[[109 117 123 114 125 129 132 133 128 126]
 [117 113 127 132 109 129 124 135 130 129]
 [116 107 130 125 121 123 123 136 127 129]
 [131 126 126 124 153 118 134 129 128 128]
 [123 125 116 144 116 128 137 133 137 131]
 [113 133 122 111 120 129 135 136 135 127]]
:
[[113 133 122 111 120 129 135 136 135 127]
 [123 125 116 144 116 128 137 133 137 131]
 [131 126 126 124 153 118 134 129 128 128]
 [116 107 130 125 121 123 123 136 127 129]
 [117 113 127 132 109 129 124 135 130 129]
 [109 117 123 114 125 129 132 133 128 126]]

[[139 112 139 124 123 134 131]
 [135 112 148 138 140 140 125]
 [120 141 131 133 103 133 133]]
:
[[120 141 131 133 103 133 133]
 [135 112 148 138 140 140 125]
 [139 112 139 124 123 134 131]]

[[128 129 124 137 126 128 134]
 [126 124 129 134 126 125 128]
 [130 127 128 132 128 125 127]
 [128 125 129 132 130 125 127]
 [128 126 128 133 130 126 127]
 [114 120 123 126 127 118 130]
 [126 127 129 131 122 124 128]
 [104 115 119 127 126 110 135]
 [126 129 123 139 126 130 134]
 [130 126 130 136 127 121 124]]
:
[[130 126 130 136 127 121 124]
 [126 129 123 139 126 130 134]
 [104 115 119 127 126 110 135]
 [126 127 129 131 122 124 128]
 [114 120 123 126 127 118 130]
 [128 126 128 133 130 126 127]
 [128 125 129 132 130 125 127]
 [130 127 128 132 128 125 127]
 [126 124 129 134 126 125 128]
 [128 129 124 137 126 128 134]]

[[112 110]
 [115 121]
 [149 138]
 [123 122]
 [140 121]
 [156 135]
 [141 123]]
:
[[141 123]
 [156 135]
 [140 121]
 [123 122]
 [149 138]
 [115 121]
 [112 110]]

[[131 130 120 129 125 131 113 132]
 [127 142 133 118 126 134 132 130]
 [124 142 126 123 122 142 126 136]
 [135 128 126 125 129 123 117 126]
 [132 128 126 126 129 125 121 127]
 [125 145 132 118 124 138 132 133]
 [132 133 111 130 122 136  99 137]
 [128 129 128 128 127 129 127 129]
 [132 139 136 116 129 127 131 126]
 [128 132 130 125 128 129 129 128]]
:
[[128 132 130 125 128 129 129 128]
 [132 139 136 116 129 127 131 126]
 [128 129 128 128 127 129 127 129]
 [132 133 111 130 122 136  99 137]
 [125 145 132 118 124 138 132 133]
 [132 128 126 126 129 125 121 127]
 [135 128 126 125 129 123 117 126]
 [124 142 126 123 122 142 126 136]
 [127 142 133 118 126 134 132 130]
 [131 130 120 129 125 131 113 132]]

[[109 113 126 105 131 102 129 128 103 112 106 127]
 [118 107 126 125 105 130 105 118 136 132 104 111]
 [131 145 117 123 145 115 145 128 108 112 149 137]
 [135 136 133 134 136 134 136 135 133 133 137 135]
 [121 106 135 131 104 139 103 122 147 142 101 112]]
:
[[121 106 135 131 104 139 103 122 147 142 101 112]
 [135 136 133 134 136 134 136 135 133 133 137 135]
 [131 145 117 123 145 115 145 128 108 112 149 137]
 [118 107 126 125 105 130 105 118 136 132 104 111]
 [109 113 126 105 131 102 129 128 103 112 106 127]]

[[115 136 126 135 131 122]
 [137 136 122 144 132 115]
 [129 135 128 146 139 111]
 [119 100 139 107 139 124]
 [118 130 139 142 145 110]
 [125 137 115 135 122 128]
 [106 129 139 131 139 122]
 [124 114 130 119 133 123]
 [ 99 124 146 128 144 119]
 [119 137 118 139 124 125]]
:
[[119 137 118 139 124 125]
 [ 99 124 146 128 144 119]
 [124 114 130 119 133 123]
 [106 129 139 131 139 122]
 [125 137 115 135 122 128]
 [118 130 139 142 145 110]
 [119 100 139 107 139 124]
 [129 135 128 146 139 111]
 [137 136 122 144 132 115]
 [115 136 126 135 131 122]]
---
[[101 127]
 [131 132]]
:
[101 132]

[[153 112]
 [147 128]
 [113 115]]
:
[153 128]

[[134 124 131 122]
 [126 131 127 136]
 [131 127 124 127]
 [121 122 146 157]]
:
[134 131 124 157]

[[152 117 116 138]
 [123 134 129 130]
 [125 133 134 131]
 [120 140 133 125]]
:
[152 134 134 125]

[[131 129 129 127]
 [127 128 127 129]
 [105 128 128 128]
 [127 128 127 129]
 [128 128 128 128]]
:
[131 128 128 129]

[[116 125 119]
 [140 132 138]
 [117 125 119]
 [154 104 101]]
:
[116 132 119]

[[123 119 107]
 [154 101 140]
 [137 110 122]]
:
[123 101 122]
---
[[128 110]
 [128 152]
 [128 130]
 [128 102]
 [128 111]]
:
[[128 152]
 [128 130]
 [128 111]
 [128 110]
 [128 102]]

[[157  99  99 144]
 [143 111 106 146]
 [143 123 107 146]
 [139 115 113 140]]
:
[[143 123 107 146]
 [139 115 113 140]
 [143 111 106 146]
 [157  99  99 144]]

[[123 127 126 125 130 133 128 131 126 128 126]
 [114 138 128 151 135 121 123 125 122 117 134]
 [128 135 127 120 123 118 125 127 119 117 123]
 [124 143 138 123 131 132 126 126 128 131 132]]
:
[[124 143 138 123 131 132 126 126 128 131 132]
 [114 138 128 151 135 121 123 125 122 117 134]
 [128 135 127 120 123 118 125 127 119 117 123]
 [123 127 126 125 130 133 128 131 126 128 126]]

[[126 139 127 120 120 123 121 115 134 109 132 124]
 [122 121 121 121 122 122 121 122 120 121 121 122]
 [125 140 126 118 118 121 120 113 134 106 131 122]
 [127 115 126 133 134 130 131 138 119 143 122 130]
 [113 113 118 120 111 114 118 110 122 126 117 111]
 [122 130 122 118 119 121 120 116 126 112 125 121]]
:
[[125 140 126 118 118 121 120 113 134 106 131 122]
 [126 139 127 120 120 123 121 115 134 109 132 124]
 [122 130 122 118 119 121 120 116 126 112 125 121]
 [122 121 121 121 122 122 121 122 120 121 121 122]
 [127 115 126 133 134 130 131 138 119 143 122 130]
 [113 113 118 120 111 114 118 110 122 126 117 111]]

[[126 108]
 [149 144]
 [133 101]
 [137 100]
 [110 147]
 [135 107]]
:
[[110 147]
 [149 144]
 [126 108]
 [135 107]
 [133 101]
 [137 100]]

[[145 114 138 123 121 144 135 113 133 130]
 [137 118 138 125 127 128 147 120 141 130]
 [137 117 128 125 118 144 134 112 126 121]
 [143 137 134 142 108 139 130 125 112 115]
 [135 116 131 121 126 138 141 116 135 128]
 [140 120 128 127 111 150 127 109 118 119]
 [131 112 135 120 128 129 146 114 144 132]
 [137 113 142 126 124 133 136 111 141 135]]
:
[[143 137 134 142 108 139 130 125 112 115]
 [140 120 128 127 111 150 127 109 118 119]
 [137 118 138 125 127 128 147 120 141 130]
 [137 117 128 125 118 144 134 112 126 121]
 [135 116 131 121 126 138 141 116 135 128]
 [145 114 138 123 121 144 135 113 133 130]
 [137 113 142 126 124 133 136 111 141 135]
 [131 112 135 120 128 129 146 114 144 132]]

[[132 150]
 [109 136]
 [144 103]
 [111 152]]
:
[[111 152]
 [132 150]
 [109 136]
 [144 103]]

[[110 126]
 [135 107]
 [132 140]
 [125 128]
 [135 149]
 [126 142]
 [120 115]
 [111 131]
 [127 133]
 [126 108]]
:
[[135 149]
 [126 142]
 [132 140]
 [127 133]
 [111 131]
 [125 128]
 [110 126]
 [120 115]
 [126 108]
 [135 107]]
